Here is a tiny trained network, its code and every weight. The questions are about switching its units off for an input and a class, where a switched-off unit gives its printed mean instead of its output.

import numpy as np


def w(rows, s, z=0):
    codes = np.array(rows[::2]) - 128.0
    scale = np.full(codes.shape[1], s)
    scale[-1] = z or s
    return codes * scale


def f(y):
    return y / 2 * (1 + np.tanh(0.7978845608 * (y + 0.044715 * y**3)))


def log_softmax(a):
    a = a - a.max(-1, keepdims=True)
    return a - np.log(np.exp(a).sum(-1, keepdims=True))


def net(x, mask):
    res = np.array(x, float).reshape(1, 7) / 4 @ E
    y = f(res @ A[0][:, :-1].T + A[0][:, -1])
    res = res + np.where(mask, y, B[0][:, -1]) @ B[0][:, :-1]
    return log_softmax(res[-1] @ U[:, :-1].T + U[:, -1])


A, B = {}, {}
E = w([
[117,158,162,240,94,44],'x0',
[26,177,217,83,171,126],'x1',
[125,120,126,110,117,115],'x2',
[156,118,142,118,134,110],'x3',
[136,129,132,131,131,130],'x4',
[118,12,206,147,67,223],'x5',
[150,124,138,128,137,122],'x6',
],0.011)
A[0] = w([
[95,138,69,77,110,146,109],'N0',
[106,215,133,113,228,108,116],'N1',
[73,113,110,84,148,144,91],'N2',
[120,51,182,218,83,192,63],'N3',
[142,143,51,212,161,44,135],'N4',
[119,80,254,49,150,233,127],'N5',
[152,208,108,74,215,130,33],'N6',
[217,69,56,139,99,165,27],'N7',
[176,57,102,106,111,122,76],'N8',
[73,92,201,197,101,46,173],'N9',
[69,151,88,102,125,86,147],'N10',
[151,103,27,34,196,190,154],'N11',
[75,195,218,119,143,96,199],'N12',
[95,134,87,135,112,139,113],'N13',
[199,111,44,206,102,61,150],'N14',
[177,117,142,150,103,39,123],'N15',
[111,189,65,83,192,107,42],'N16',
[151,104,52,107,189,152,81],'N17',
[129,27,161,181,72,131,2],'N18',
[189,55,20,152,101,169,191],'N19',
],0.0092,0.0099)
B[0] = w([
[127,125,136,121,127,99,147],'N0',
[191,139,184,108,147,108,191],'N1',
[118,97,94,133,122,97,144],'N2',
[159,156,195,118,69,140,199],'N3',
[61,166,84,141,176,120,213],'N4',
[4,115,16,214,156,61,237],'N5',
[142,74,169,190,95,173,165],'N6',
[90,97,140,116,83,197,181],'N7',
[101,122,131,123,125,176,157],'N8',
[165,159,185,89,144,121,207],'N9',
[116,141,144,94,155,87,164],'N10',
[161,132,255,118,70,164,229],'N11',
[164,84,187,165,56,198,211],'N12',
[143,113,78,116,112,165,127],'N13',
[117,135,76,122,203,121,230],'N14',
[103,105,121,154,183,147,171],'N15',
[152,79,163,162,75,147,169],'N16',
[165,155,165,114,94,101,157],'N17',
[164,187,180,108,115,81,167],'N18',
[210,166,180,79,89,86,248],'N19',
],0.0089,0.014)
U = w([
[187,227,187,49,139,102,60],'0',
[163,59,184,125,94,164,255],'1',
[70,130,7,146,197,107,104],'2',
],0.012,0.00089)

Each question gives the input, the list of numbers given to net, and the class t.
The units are the neurons (one row each of A and B). Each row of codes is followed by its name. A weight is (code - 128) times the scale printed after its matrix; where a second scale follows, it is the last column's (A, B and U).
mask holds one flag per neuron, in row order. A switched-off neuron (its flag False) gives its mean, the last column of its row in B, instead of its output. The means were averaged over made-up inputs and are rounded, as every weight is.
A unit's drop is (log p(t) with every unit on - log p(t) with that unit switched off) / (log p(t) with every unit on - log p(t) with every unit switched off).
The circuit of an input: a set's keep is (log p(t) with only the set's units on - log p(t) with every unit switched off) / (log p(t) with every unit on - log p(t) with every unit switched off). Starting from the 12 units with the biggest drops (on a tie, the unit counted first), units are removed one at a time, each time the one whose removal leaves the highest keep (on an exact tie, the one counted first), for as long as the keep stays at least 0.8.
units of the circuit, in order: the units of the circuit, biggest drop first
top k neurons: the k neurons with the biggest drops, biggest first
drop of u: that unit's drop, to one decimal
input [4,7,-2,-3,0,1,-4], class 1: units of the circuit, in order => (N12)
input [-5,2,-7,3,-3,-6,-1], class 1: top 3 neurons => (N6; N16; N19)
input [2,-3,8,3,-7,3,-3], class 0: units of the circuit, in order => (N12; N5)
input [-1,3,0,-8,3,-8,7], class 1: top 4 neurons => (N6; N16; N12; N19)
input [3,0,2,-5,1,3,-4], class 0: units of the circuit, in order => (N9; N7)
input [3,-2,-2,1,8,6,-7], class 0: top 2 neurons => (N18; N12)
input [-2,2,7,-2,-3,-2,4], class 1: top 2 neurons => (N19; N9)
input [1,-3,-6,3,1,-8,3], class 2: top 2 neurons => (N4; N14)
input [-1,2,-1,-3,-1,0,7], class 1: top 4 neurons => (N4; N14; N5; N19)
input [6,-8,-1,-6,6,2,-7], class 0: top 2 neurons => (N19; N5)
input [4,6,3,-5,2,2,-1], class 1: top 2 neurons => (N12; N19)
input [-6,4,-5,7,-6,-7,0], class 1: top 2 neurons => (N6; N16)
input [-1,6,6,-7,-5,6,6], class 2: drop of N5 => 0.9
input [4,-6,2,2,-6,6,2], class 0: top neuron => (N18)
input [-4,8,0,2,-5,-7,0], class 1: drop of N6 => 0.1
input [-7,4,-4,-2,-5,3,-4], class 2: drop of N5 => 0.9
